Below are the code and all the weights of a small trained network. Each question names an input and a target symbol and asks about switching units off, where a switched-off unit gives its printed mean instead of its output.

import numpy as np


def w(rows, s, z=0):
    codes = np.array(rows[::2]) - 128.0
    scale = np.full(codes.shape[1], s)
    scale[-1] = z or s
    return codes * scale


def f(y):
    return np.maximum(y, 0)


def softmax(a):
    e = np.exp(a - a.max(-1, keepdims=True))
    return e / e.sum(-1, keepdims=True)


def log_softmax(a):
    a = a - a.max(-1, keepdims=True)
    return a - np.log(np.exp(a).sum(-1, keepdims=True))


def net(x, mask):
    ids = ['ΓΛβεζμψ'.index(c) for c in x.split()]
    T = len(ids)
    res = E[ids] + P[:T]
    r = res
    for j in range(3):
        rows = slice(2 * j, 2 * j + 2)
        q, k, v = (r @ M[0][rows].T for M in (Q, K, V))
        z = softmax(np.where(np.tri(T) > 0, q @ k.T / 2**0.5, -1e9)) @ v
        o = O[0][rows]
        res = res + np.where(mask[j], z, o[:, -1]) @ o[:, :-1]
    y = f(res @ A[0][:, :-1].T + A[0][:, -1])
    res = res + np.where(mask[3:15], y, B[0][:, -1]) @ B[0][:, :-1]
    return log_softmax(res[-1] @ U[:, :-1].T + U[:, -1])


Q, K, V, O, A, B = {}, {}, {}, {}, {}, {}
E = w([
[157,139,137,4,94,112,158,174,107,39,216],'Γ',
[44,136,45,138,117,31,141,122,145,138,61],'Λ',
[109,122,89,157,206,230,41,139,188,189,131],'β',
[132,99,48,227,186,157,137,73,128,111,88],'ε',
[83,194,195,159,148,103,72,176,227,158,77],'ζ',
[51,118,135,94,79,205,122,91,127,152,79],'μ',
[62,162,132,172,191,94,50,63,143,86,225],'ψ',
],0.012)
P = w([
[191,58,214,64,212,36,200,28,64,242,102],'0',
[163,55,132,22,197,84,122,74,170,185,87],'1',
[150,66,116,71,179,101,123,103,190,156,99],'2',
[130,89,99,101,164,123,115,118,181,139,98],'3',
[119,117,93,127,143,138,107,128,181,114,100],'4',
[107,138,83,146,117,156,100,141,172,95,109],'5',
[97,170,73,167,97,179,102,152,157,80,104],'6',
[82,197,68,180,74,199,99,161,141,62,116],'7',
[73,224,60,205,54,209,97,176,132,42,123],'8',
[58,254,58,230,37,222,94,184,116,29,125],'9',
],0.0076)
Q[0] = w([
[140,98,92,164,188,214,81,95,137,113,136],'head 0',
[203,79,159,38,72,89,198,151,24,86,216],'head 0',
[75,126,115,237,150,121,115,83,153,177,72],'head 1',
[162,120,238,133,85,85,156,126,72,162,94],'head 1',
[21,122,65,212,146,122,97,37,159,122,46],'head 2',
[98,191,132,165,217,178,2,176,242,161,95],'head 2',
],0.0099)
K[0] = w([
[65,254,167,139,30,113,103,179,115,63,116],'head 0',
[181,65,221,86,203,61,133,80,153,191,112],'head 0',
[76,145,59,121,131,225,1,185,217,119,130],'head 1',
[203,9,84,53,222,113,119,99,176,193,121],'head 1',
[58,215,150,161,109,209,74,134,146,83,162],'head 2',
[83,181,36,178,49,148,162,142,104,53,143],'head 2',
],0.0084)
V[0] = w([
[96,107,80,134,115,163,132,123,147,184,3],'head 0',
[192,65,134,196,203,225,137,60,74,115,199],'head 0',
[164,196,235,121,108,66,151,169,149,50,145],'head 1',
[119,152,46,115,118,108,106,175,202,87,129],'head 1',
[119,136,87,160,184,39,112,66,116,79,201],'head 2',
[67,197,186,146,185,128,40,150,196,183,157],'head 2',
],0.0074)
O[0] = w([
[133,62,159,137,103,115,186,145,39,141,181,179],'head 0',
[58,191,109,87,178,61,121,232,184,139,157,127],'head 0',
[174,75,72,24,115,118,84,149,100,173,86,38],'head 1',
[91,138,93,166,126,59,179,84,52,210,132,175],'head 1',
[135,123,16,130,2,175,219,77,182,181,202,209],'head 2',
[124,183,75,28,192,98,214,50,122,97,128,253],'head 2',
],0.0078,0.0051)
A[0] = w([
[165,119,111,189,164,87,141,55,76,176,139,95],'neuron 0',
[187,103,117,70,82,186,47,121,114,47,98,135],'neuron 1',
[115,78,210,201,192,71,65,160,39,162,70,167],'neuron 2',
[164,145,102,199,146,131,53,93,208,156,19,2],'neuron 3',
[88,137,92,167,94,45,113,175,145,178,219,56],'neuron 4',
[145,88,175,72,139,107,122,135,67,79,141,105],'neuron 5',
[141,82,130,241,78,201,112,173,168,205,130,215],'neuron 6',
[159,112,76,148,196,143,142,46,63,136,88,94],'neuron 7',
[195,147,97,108,89,155,197,118,158,119,167,70],'neuron 8',
[221,66,193,147,64,217,27,229,114,77,137,96],'neuron 9',
[166,80,146,201,40,164,114,81,113,254,81,74],'neuron 10',
[101,172,92,103,210,92,151,103,134,111,92,10],'neuron 11',
],0.0061,0.0028)
B[0] = w([
[170,123,197,161,135,129,5,214,138,109,97,227],'neuron 0',
[92,140,97,140,229,80,138,131,84,53,99,198],'neuron 1',
[67,26,98,109,127,198,42,78,63,15,140,178],'neuron 2',
[105,189,48,131,83,173,123,142,251,56,52,163],'neuron 3',
[167,101,159,54,110,102,101,156,38,198,118,213],'neuron 4',
[45,115,87,212,120,71,162,181,127,104,143,168],'neuron 5',
[74,51,65,19,88,64,84,195,100,217,119,214],'neuron 6',
[210,171,197,69,114,148,66,157,121,143,99,253],'neuron 7',
[99,75,126,112,132,166,95,93,147,88,120,244],'neuron 8',
[231,170,204,127,146,130,221,70,76,215,114,198],'neuron 9',
[126,150,238,237,107,133,98,177,209,93,254,178],'neuron 10',
[175,137,196,196,96,150,118,128,137,171,148,241],'neuron 11',
],0.0061,0.0048)
U = w([
[108,136,108,120,103,151,92,185,238,57,78,80],'Γ',
[162,138,213,124,56,160,68,189,162,142,222,4],'Λ',
[141,207,188,230,206,76,204,132,155,101,147,135],'β',
[64,91,68,114,134,30,140,194,83,209,111,160],'ε',
[253,152,138,78,153,157,89,133,80,194,64,194],'ζ',
[68,43,104,124,176,134,81,96,79,42,119,99],'μ',
[127,106,107,105,58,199,236,22,138,181,152,194],'ψ',
],0.0051,0.0025)

Each question gives the input, a string of symbols that net reads in full, and the target symbol t.
The units are the heads (2 rows each of Q, K, V and O) and the neurons (one row each of A and B). Each row of codes is followed by its name. A weight is (code - 128) times the scale printed after its matrix; where a second scale follows, it is the last column's (O, A, B and U).
mask holds one flag per unit, heads first, then neurons. A switched-off unit (its flag False) gives its mean, the last column of its rows in O or B, instead of its output. The means were averaged over made-up inputs and are rounded, as every weight is.
A unit's drop is (log p(t) with every unit on - log p(t) with that unit switched off) / (log p(t) with every unit on - log p(t) with every unit switched off).
The circuit of an input: a set's keep is (log p(t) with only the set's units on - log p(t) with every unit switched off) / (log p(t) with every unit on - log p(t) with every unit switched off). Starting from the 12 units with the biggest drops (on a tie, the unit counted first), units are removed one at a time, each time the one whose removal leaves the highest keep (on an exact tie, the one counted first), for as long as the keep stays at least 0.8.
units of the circuit, in order: the units of the circuit, biggest drop first
most important unit: the unit with the biggest drop
top k neurons: the k neurons with the biggest drops, biggest first
heads that matter: for each layer, one digit per head in row order, 1 if its drop is at least 0.15 and else 0, layers parted by /
input Γ Γ Γ ζ Γ Γ ε β Λ, target β: heads that matter	011
input Γ Γ Λ, target Λ: units of the circuit, in order	(head 0; neuron 10; head 2)
input ψ ψ ψ Γ μ ζ Λ ψ Γ ε, target Γ: heads that matter	100
input ζ Λ Γ Γ ψ Γ ψ β Λ, target ψ: heads that matter	101
input β Γ ε Γ, target ε: heads that matter	110
input ζ ψ ζ ζ ζ, target ζ: heads that matter	111
input ζ ζ β Γ ψ Γ Λ, target ψ: units of the circuit, in order	(head 2)
input μ Γ β Γ Γ β Γ μ Γ ε, target Γ: units of the circuit, in order	(head 0; neuron 3; head 2)
input β ψ Γ ε ε Γ β, target Γ: units of the circuit, in order	(head 0; neuron 3)
input ε Γ μ Γ, target Λ: heads that matter	111
input Γ ε Γ β ε Γ Γ Λ ζ, target Λ: units of the circuit, in order	(head 0; neuron 10; head 1; neuron 0)
input μ ε μ ε Λ β Γ Γ ε ε, target ε: units of the circuit, in order	(neuron 6; head 2; head 1)
input Λ ψ Γ ε μ β ζ Γ, target ψ: units of the circuit, in order	(neuron 9; head 2; head 0; neuron 0)
input β Γ Γ ζ Γ ψ Γ ζ Λ, target ζ: units of the circuit, in order	(head 2; neuron 7; head 0; head 1)
input Γ β ε, target β: units of the circuit, in order	(head 1; head 0)
input ε Λ β μ ζ Γ β Γ Λ β, target Λ: heads that matter	110
input Γ ψ Γ ζ Λ ζ μ Λ, target μ: units of the circuit, in order	(head 2; neuron 2; head 0)
input Γ Γ Λ ε, target Λ: heads that matter	101
input Λ Λ ψ β Γ ψ Λ Γ Γ, target ψ: heads that matter	101
input β β Λ Λ, target β: heads that matter	010
input ζ Γ μ β β Γ ψ β β Γ, target μ: most important unit	neuron 1
input β μ ε Γ β Γ Γ μ, target μ: heads that matter	001
input Γ ε Γ μ β Γ μ ψ ε Γ, target ζ: heads that matter	011
input μ μ μ Γ, target β: top 2 neurons	(neuron 9; neuron 5)
